Below are the code and all the weights of a small trained network. Each question names an input and a target symbol and asks about switching units off, where a switched-off unit gives its printed mean instead of its output.

import numpy as np


def w(rows, s, z=0):
    codes = np.array(rows[::2]) - 128.0
    scale = np.full(codes.shape[1], s)
    scale[-1] = z or s
    return codes * scale


def f(y):
    return y / 2 * (1 + np.tanh(0.7978845608 * (y + 0.044715 * y**3)))


def softmax(a):
    e = np.exp(a - a.max(-1, keepdims=True))
    return e / e.sum(-1, keepdims=True)


def log_softmax(a):
    a = a - a.max(-1, keepdims=True)
    return a - np.log(np.exp(a).sum(-1, keepdims=True))


def net(x, mask):
    ids = ['βγδεζηθλμξστφ'.index(c) for c in x.split()]
    T = len(ids)
    res = E[ids] + P[:T]
    u = 0
    for l in range(3):
        r = res
        for j in range(2):
            rows = slice(2 * j, 2 * j + 2)
            q, k, v = (r @ M[l][rows].T for M in (Q, K, V))
            z = softmax(np.where(np.tri(T) > 0, q @ k.T / 2**0.5, -1e9)) @ v
            o = O[l][rows]
            res = res + np.where(mask[u + j], z, o[:, -1]) @ o[:, :-1]
        u += 2
        y = f(res @ A[l][:, :-1].T + A[l][:, -1])
        res = res + np.where(mask[u : u + 4], y, B[l][:, -1]) @ B[l][:, :-1]
        u += 4
    return log_softmax(res[-1] @ U[:, :-1].T + U[:, -1])


Q, K, V, O, A, B = {}, {}, {}, {}, {}, {}
E = w([
[57,175,106,123,107,123,65,136],'β',
[183,185,80,115,172,73,140,188],'γ',
[161,134,160,124,75,31,200,152],'δ',
[73,80,160,159,203,153,202,106],'ε',
[81,142,156,142,91,165,153,133],'ζ',
[155,69,91,249,21,107,109,126],'η',
[187,67,103,132,193,58,181,133],'θ',
[149,204,97,116,85,32,115,179],'λ',
[214,118,126,165,158,163,230,177],'μ',
[50,117,122,112,197,100,112,106],'ξ',
[128,125,104,27,96,115,162,127],'σ',
[182,186,124,174,102,105,203,192],'τ',
[165,232,75,155,110,157,134,211],'φ',
],0.017)
P = w([
[128,101,212,118,153,145,52,182],'0',
[161,143,133,142,105,153,123,108],'1',
[123,74,126,124,115,121,108,180],'2',
[169,173,103,153,117,140,137,78],'3',
[105,66,96,122,105,103,149,189],'4',
[166,197,76,152,126,132,159,54],'5',
[93,58,63,115,87,83,175,198],'6',
[159,222,46,148,123,117,177,37],'7',
[80,54,29,110,78,66,202,202],'8',
[154,229,27,144,133,113,221,17],'9',
[66,52,1,105,75,52,250,202],'10',
],0.013)
Q[0] = w([
[125,201,142,81,130,132,176,110],'L0H0',
[171,158,117,165,140,140,105,21],'L0H0',
[192,142,158,68,153,124,127,162],'L0H1',
[176,181,116,129,139,133,135,7],'L0H1',
],0.012)
K[0] = w([
[132,188,96,112,145,130,163,60],'L0H0',
[189,174,160,148,133,135,103,17],'L0H0',
[146,106,185,86,153,165,88,115],'L0H1',
[175,187,136,141,132,137,126,10],'L0H1',
],0.013)
V[0] = w([
[124,204,76,125,39,115,11,170],'L0H0',
[91,119,52,100,216,33,45,93],'L0H0',
[210,92,76,157,226,208,86,171],'L0H1',
[85,159,253,105,118,6,175,119],'L0H1',
],0.0063)
O[0] = w([
[138,57,181,136,255,138,252,110,221],'L0H0',
[198,105,157,151,16,245,191,149,95],'L0H0',
[142,196,221,53,44,26,126,144,2],'L0H1',
[211,141,25,176,221,246,38,199,130],'L0H1',
],0.0062,0.0039)
A[0] = w([
[49,90,130,146,228,140,133,87,69],'L0N0',
[119,109,79,146,159,104,177,123,1],'L0N1',
[181,148,113,119,56,67,123,139,56],'L0N2',
[159,148,118,2,143,166,127,146,108],'L0N3',
],0.011,0.0053)
B[0] = w([
[94,99,141,156,254,88,125,124,255],'L0N0',
[157,104,138,113,164,70,105,122,248],'L0N1',
[161,88,119,147,204,115,129,114,168],'L0N2',
[125,51,177,141,142,102,186,100,125],'L0N3',
],0.013,0.0041)
Q[1] = w([
[121,146,1,158,116,98,215,74],'L1H0',
[88,88,96,140,115,124,141,190],'L1H0',
[105,148,105,72,173,150,126,138],'L1H1',
[77,95,135,122,142,142,119,77],'L1H1',
],0.017)
K[1] = w([
[131,145,5,134,131,96,216,78],'L1H0',
[104,78,84,121,108,96,163,217],'L1H0',
[107,153,80,64,179,131,140,137],'L1H1',
[84,113,56,147,109,126,196,98],'L1H1',
],0.015)
V[1] = w([
[125,2,136,112,74,124,74,121],'L1H0',
[238,111,120,180,121,56,140,199],'L1H0',
[161,107,245,123,107,209,69,127],'L1H1',
[147,124,206,92,184,23,113,103],'L1H1',
],0.0065)
O[1] = w([
[157,219,118,182,121,169,146,1,106],'L1H0',
[149,227,193,66,170,120,133,106,255],'L1H0',
[184,142,165,75,174,89,105,121,26],'L1H1',
[172,130,127,48,42,190,116,134,216],'L1H1',
],0.0084,0.006)
A[1] = w([
[144,110,170,52,140,146,103,118,1],'L1N0',
[162,114,127,94,168,76,77,110,76],'L1N1',
[168,90,140,181,86,178,76,138,209],'L1N2',
[50,173,68,107,128,97,8,158,55],'L1N3',
],0.011,0.0071)
B[1] = w([
[131,89,65,128,112,133,113,111,166],'L1N0',
[116,140,127,156,104,174,124,185,252],'L1N1',
[196,87,156,173,85,161,137,128,166],'L1N2',
[130,128,152,136,83,39,8,116,229],'L1N3',
],0.014,0.0035)
Q[2] = w([
[163,126,135,212,110,141,133,84],'L2H0',
[42,110,127,170,95,137,86,14],'L2H0',
[39,103,141,136,114,131,157,8],'L2H1',
[130,246,154,67,208,117,106,97],'L2H1',
],0.011)
K[2] = w([
[108,129,133,170,145,139,137,48],'L2H0',
[53,176,6,136,131,77,152,110],'L2H0',
[134,116,27,140,119,39,217,97],'L2H1',
[228,153,199,116,187,89,135,154],'L2H1',
],0.012)
V[2] = w([
[211,176,53,168,125,154,94,202],'L2H0',
[158,123,106,189,101,209,74,25],'L2H0',
[127,2,184,96,235,171,169,67],'L2H1',
[185,149,67,106,180,208,195,126],'L2H1',
],0.0074)
O[2] = w([
[175,66,154,190,131,158,145,148,113],'L2H0',
[68,129,4,153,144,135,120,172,143],'L2H0',
[20,132,171,107,101,124,167,247,206],'L2H1',
[142,210,144,193,91,110,83,212,3],'L2H1',
],0.011,0.0051)
A[2] = w([
[117,51,123,108,220,121,121,94,20],'L2N0',
[182,254,82,30,55,162,125,139,61],'L2N1',
[66,149,132,139,142,198,228,172,84],'L2N2',
[177,72,118,96,86,144,221,180,2],'L2N3',
],0.0079,0.0052)
B[2] = w([
[84,217,109,177,101,88,118,185,246],'L2N0',
[32,4,226,143,120,144,54,127,168],'L2N1',
[255,118,67,57,141,136,87,97,247],'L2N2',
[63,153,159,186,104,146,56,23,182],'L2N3',
],0.0099,0.011)
U = w([
[151,171,126,70,15,85,78,149,94],'β',
[100,166,148,169,74,191,103,133,120],'γ',
[143,81,144,180,244,157,157,141,136],'δ',
[136,193,111,168,204,144,79,132,1],'ε',
[99,189,143,88,184,207,125,89,183],'ζ',
[169,4,102,84,203,108,156,138,135],'η',
[129,100,89,206,59,225,183,157,239],'θ',
[147,207,157,153,76,138,158,177,220],'λ',
[169,65,99,138,107,123,87,92,49],'μ',
[157,198,88,134,115,144,102,182,82],'ξ',
[87,81,125,154,158,93,124,160,113],'σ',
[194,119,136,115,123,58,129,117,125],'τ',
[130,68,174,106,140,111,165,124,130],'φ',
],0.012,0.0089)

Each question gives the input, a string of symbols that net reads in full, and the target symbol t.
The units are the heads (2 rows each of Q, K, V and O) and the neurons (one row each of A and B). Each row of codes is followed by its name. A weight is (code - 128) times the scale printed after its matrix; where a second scale follows, it is the last column's (O, A, B and U).
mask holds one flag per unit, layer by layer, with each layer's heads first. A switched-off unit (its flag False) gives its mean, the last column of its rows in O or B, instead of its output. The means were averaged over made-up inputs and are rounded, as every weight is.
A unit's drop is (log p(t) with every unit on - log p(t) with that unit switched off) / (log p(t) with every unit on - log p(t) with every unit switched off).
The circuit of an input: a set's keep is (log p(t) with only the set's units on - log p(t) with every unit switched off) / (log p(t) with every unit on - log p(t) with every unit switched off). Starting from the 12 units with the biggest drops (on a tie, the unit counted first), units are removed one at a time, each time the one whose removal leaves the highest keep (on an exact tie, the one counted first), for as long as the keep stays at least 0.8.
units of the circuit, in order: the units of the circuit, biggest drop first
top k neurons: the k neurons with the biggest drops, biggest first
top k neurons in layer l: the k neurons of layer l with the biggest drops, biggest first
heads that matter: for each layer, one digit per head in row order, 1 if its drop is at least 0.15 and else 0, layers parted by /
input β μ η ε λ ζ ζ ξ φ θ, target β: units of the circuit, in order : L0H0, L0N0
input β β β δ ζ ζ, target ε: top 2 neurons : L0N0, L1N1
input β δ ζ β, target ε: top 2 neurons : L0N0, L1N1
input μ ζ ζ, target β: heads that matter : 11 / 00 / 00
input δ γ ζ, target ε: units of the circuit, in order : L0H0, L2H1, L0H1, L0N0
input β β ξ β μ, target β: heads that matter : 10 / 00 / 01
input ζ δ ζ ζ δ β η μ σ ζ, target β: units of the circuit, in order : L1H0, L1N3, L0H0
input δ β γ β η ζ ξ β ε φ, target δ: units of the circuit, in order : L0H0, L2H0, L0H1, L0N1
input ζ ζ ζ ξ η θ ξ θ, target ζ: heads that matter : 10 / 10 / 01
input ζ ζ β ζ σ η μ, target ζ: top neuron in layer 0 : L0N0
input β β ζ λ ξ β τ β γ, target β: top 3 neurons : L2N2, L0N0, L2N3
input ζ ζ η μ λ γ ζ θ ζ ζ ξ, target σ: top 2 neurons : L1N3, L2N0
input ξ ζ ζ η ζ β η ζ ζ τ, target ξ: heads that matter : 11 / 10 / 11
input ζ ε ξ η β ε ε β, target μ: units of the circuit, in order : L1H0, L2H1, L1N3
input ξ ζ δ ζ ζ τ ζ β, target τ: heads that matter : 10 / 10 / 11
input ξ γ η ζ ζ λ ζ ζ ζ ζ δ, target ξ: heads that matter : 10 / 10 / 11
input δ β γ ζ β, target λ: units of the circuit, in order : L2H1, L1H0, L0H1, L2H0
input ζ β λ θ β δ ζ, target η: units of the circuit, in order : L2N2, L2N0, L1N3
input ζ ξ φ μ ζ ζ μ β η ζ δ, target ζ: top 2 neurons : L1N3, L2N3
input θ ε ζ δ μ λ, target θ: heads that matter : 11 / 01 / 10
input τ β ζ ζ η ξ, target σ: heads that matter : 00 / 10 / 00
input η β η η η δ ζ, target ζ: top neuron in layer 1 : L1N1
input σ θ φ, target σ: top 2 neurons : L2N1, L0N3
input η ζ δ φ β λ λ η σ, target β: top 2 neurons in layer 1 : L1N1, L1N3
input ε θ γ β β ε β, target η: top 3 neurons in layer 2 : L2N2, L2N0, L2N3
